Here is a tiny trained network, its code and every weight. The questions are about switching its units off for an input and a class, where a switched-off unit gives its printed mean instead of its output.

import numpy as np


def w(rows, s, z=0):
    codes = np.array(rows[::2]) - 128.0
    scale = np.full(codes.shape[1], s)
    scale[-1] = z or s
    return codes * scale


def f(y):
    return np.maximum(y, 0)


def log_softmax(a):
    a = a - a.max(-1, keepdims=True)
    return a - np.log(np.exp(a).sum(-1, keepdims=True))


def net(x, mask):
    res = np.array(x, float).reshape(1, 3) / 4 @ E
    y = f(res @ A[0][:, :-1].T + A[0][:, -1])
    res = res + np.where(mask, y, B[0][:, -1]) @ B[0][:, :-1]
    return log_softmax(res[-1] @ U[:, :-1].T + U[:, -1])


A, B = {}, {}
E = w([
[11,83,142,48,211,123,212,157,92,86,223,41],'x0',
[114,113,238,215,91,205,244,75,187,94,125,84],'x1',
[15,181,221,140,244,125,122,119,85,142,128,254],'x2',
],0.009)
A[0] = w([
[39,184,172,169,235,139,62,130,142,138,152,165,84],'N1',
[160,158,148,197,92,117,80,121,182,177,47,190,98],'N2',
[141,181,159,139,35,103,75,92,150,151,106,165,96],'N3',
[189,60,83,118,97,154,156,183,157,140,189,48,149],'N4',
[158,85,190,117,127,165,162,100,161,130,103,141,83],'N5',
[129,119,139,171,153,207,147,130,158,137,117,113,253],'N6',
[98,112,174,187,78,216,213,4,103,122,146,150,96],'N7',
[89,151,209,172,214,138,143,148,108,134,103,223,142],'N8',
[208,170,130,172,112,72,85,134,88,177,68,173,101],'N9',
[121,146,49,100,142,102,85,199,98,199,130,121,156],'N10',
[133,137,89,98,160,125,81,186,126,162,193,109,152],'N11',
[154,145,54,51,156,52,80,232,46,150,131,157,51],'N12',
[128,116,171,179,162,142,196,81,181,104,114,83,138],'N13',
[120,102,191,238,138,131,224,64,152,111,131,91,113],'N14',
[33,72,121,33,120,88,177,220,102,35,142,86,94],'N15',
[126,140,98,87,180,59,79,189,139,129,107,176,114],'N16',
[136,86,170,48,172,158,173,191,97,82,171,27,94],'N17',
[146,150,104,135,172,32,106,106,84,122,98,91,254],'N18',
[161,62,94,151,76,114,107,101,130,95,77,103,126],'N19',
[112,48,119,75,185,141,169,83,99,138,139,97,107],'N20',
[46,109,152,83,178,117,192,129,97,114,185,75,101],'N21',
[77,100,137,185,121,154,188,198,182,64,105,128,211],'N22',
[157,136,103,92,94,102,149,127,64,172,125,171,180],'N23',
[87,15,143,58,163,92,152,197,114,84,191,65,141],'N24',
[122,189,135,132,204,126,130,114,101,131,104,141,151],'N25',
[187,153,139,192,123,107,119,99,161,159,79,154,129],'N26',
[145,93,231,96,54,153,243,101,247,126,167,88,89],'N27',
[87,215,221,125,162,128,105,124,105,79,138,193,113],'N28',
[159,78,79,101,79,116,148,141,184,127,157,50,128],'N29',
[149,168,192,168,107,151,218,59,182,89,148,137,61],'N30',
[87,115,67,83,132,114,112,177,128,141,197,142,133],'N31',
[66,159,97,195,176,112,140,120,109,121,158,161,230],'N32',
[159,129,106,40,157,143,6,202,55,168,111,113,64],'N33',
[220,29,106,146,103,83,110,163,103,63,160,55,89],'N34',
[203,104,30,179,73,237,64,118,129,149,60,254,129],'N35',
[154,62,97,125,64,195,127,168,155,106,93,84,138],'N36',
],0.0072,0.0084)
B[0] = w([
[133,35,111,115,186,138,118,164,208,163,74,180,216],'N1',
[107,74,205,195,131,175,137,80,106,154,146,186,222],'N2',
[104,137,173,193,127,212,125,83,135,115,110,160,189],'N3',
[191,106,164,84,157,121,49,165,152,172,93,163,222],'N4',
[91,181,84,152,119,118,145,140,138,105,132,209,160],'N5',
[129,129,118,34,2,86,65,102,88,73,178,6,229],'N6',
[132,146,60,137,152,89,176,121,166,108,131,132,220],'N7',
[171,91,116,39,171,80,78,154,176,177,116,143,242],'N8',
[101,144,162,181,127,136,129,83,79,164,145,165,211],'N9',
[108,150,104,143,84,65,171,117,145,98,129,106,211],'N10',
[108,121,100,102,128,85,167,142,111,85,185,105,187],'N11',
[98,125,34,171,163,93,197,128,103,107,113,205,215],'N12',
[117,135,92,151,96,75,161,119,95,117,122,119,210],'N13',
[124,135,60,115,115,115,167,127,133,92,133,156,229],'N14',
[108,122,148,208,107,199,157,58,119,156,130,171,224],'N15',
[123,170,80,128,85,90,170,162,106,112,148,165,196],'N16',
[118,115,151,175,139,165,119,75,139,162,144,166,217],'N17',
[139,95,141,73,10,75,97,105,77,102,188,21,220],'N18',
[137,66,106,104,169,136,115,122,162,175,132,115,188],'N19',
[96,138,182,146,169,235,129,110,113,147,136,144,181],'N20',
[118,108,145,186,170,161,103,85,127,176,158,165,225],'N21',
[121,121,97,109,56,79,120,81,96,77,157,113,219],'N22',
[103,140,124,136,93,101,123,91,138,104,157,76,184],'N23',
[72,103,195,167,89,195,102,77,59,184,153,150,239],'N24',
[177,63,86,89,141,90,69,165,133,151,123,114,185],'N25',
[111,121,156,143,94,204,155,65,79,151,170,136,201],'N26',
[121,145,80,155,103,82,172,152,108,106,129,167,234],'N27',
[177,93,106,68,144,74,93,174,202,203,51,174,213],'N28',
[161,48,121,88,181,94,68,169,211,199,104,170,210],'N29',
[116,148,35,195,163,97,180,139,113,93,129,180,197],'N30',
[95,154,79,119,107,140,157,108,105,96,153,112,184],'N31',
[190,114,138,110,87,126,44,97,125,148,117,74,222],'N32',
[101,163,61,180,115,96,190,175,109,109,120,176,201],'N33',
[162,104,87,149,205,75,85,192,209,191,33,203,197],'N34',
[99,95,144,165,154,167,119,88,84,131,207,141,255],'N35',
[184,70,79,129,131,109,97,153,159,138,109,122,202],'N36',
],0.007,0.012)
U = w([
[178,77,119,111,181,101,72,146,210,197,55,168,111],'0',
[70,122,179,198,134,253,148,48,101,154,173,168,97],'1',
[86,170,59,155,114,42,248,114,126,53,146,156,76],'2',
[136,123,156,54,42,81,56,72,101,75,189,11,254],'3',
[140,181,173,139,213,146,177,167,124,82,66,94,97],'4',
[104,193,192,121,138,185,188,202,144,97,120,126,98],'5',
[128,219,138,116,181,193,140,165,165,78,120,109,96],'6',
],0.011,0.0097)

Each question gives the input, the list of numbers given to net, and the class t.
The units are the neurons (one row each of A and B). Each row of codes is followed by its name. A weight is (code - 128) times the scale printed after its matrix; where a second scale follows, it is the last column's (A, B and U).
mask holds one flag per neuron, in row order. A switched-off neuron (its flag False) gives its mean, the last column of its row in B, instead of its output. The means were averaged over made-up inputs and are rounded, as every weight is.
A unit's drop is (log p(t) with every unit on - log p(t) with that unit switched off) / (log p(t) with every unit on - log p(t) with every unit switched off).
The circuit of an input: a set's keep is (log p(t) with only the set's units on - log p(t) with every unit switched off) / (log p(t) with every unit on - log p(t) with every unit switched off). Starting from the 12 units with the biggest drops (on a tie, the unit counted first), units are removed one at a time, each time the one whose removal leaves the highest keep (on an exact tie, the one counted first), for as long as the keep stays at least 0.8.
units of the circuit, in order: the units of the circuit, biggest drop first
top k neurons: the k neurons with the biggest drops, biggest first
drop of u: that unit's drop, to one decimal
input [0,-6,5], class 2: units of the circuit, in order => (N12)
input [3,1,3], class 3: top 2 neurons => (N34; N29)
input [7,-5,-7], class 0: top 3 neurons => (N34; N29; N4)
input [2,1,-3], class 3: top 4 neurons => (N1; N28; N8; N12)
input [-8,3,-7], class 1: top 4 neurons => (N35; N26; N2; N3)
input [5,-2,-6], class 0: top 2 neurons => (N34; N29)
input [5,-4,6], class 0: top 3 neurons => (N28; N1; N8)
input [-3,5,5], class 0: top 2 neurons => (N8; N28)
input [0,0,4], class 0: top 3 neurons => (N1; N28; N8)
input [3,0,-2], class 3: top 2 neurons => (N2; N35)
input [2,-5,-4], class 2: top 2 neurons => (N12; N8)
input [3,2,-3], class 3: top 2 neurons => (N1; N28)
input [7,-5,-8], class 0: top 2 neurons => (N34; N29)
input [5,7,-5], class 2: units of the circuit, in order => (N27)
input [-4,-1,3], class 1: top 2 neurons => (N2; N22)
input [-4,-6,-5], class 2: drop of N1 => 0.1
input [3,1,-1], class 3: drop of N1 => 0.1
input [0,-7,0], class 2: drop of N23 => 0.0
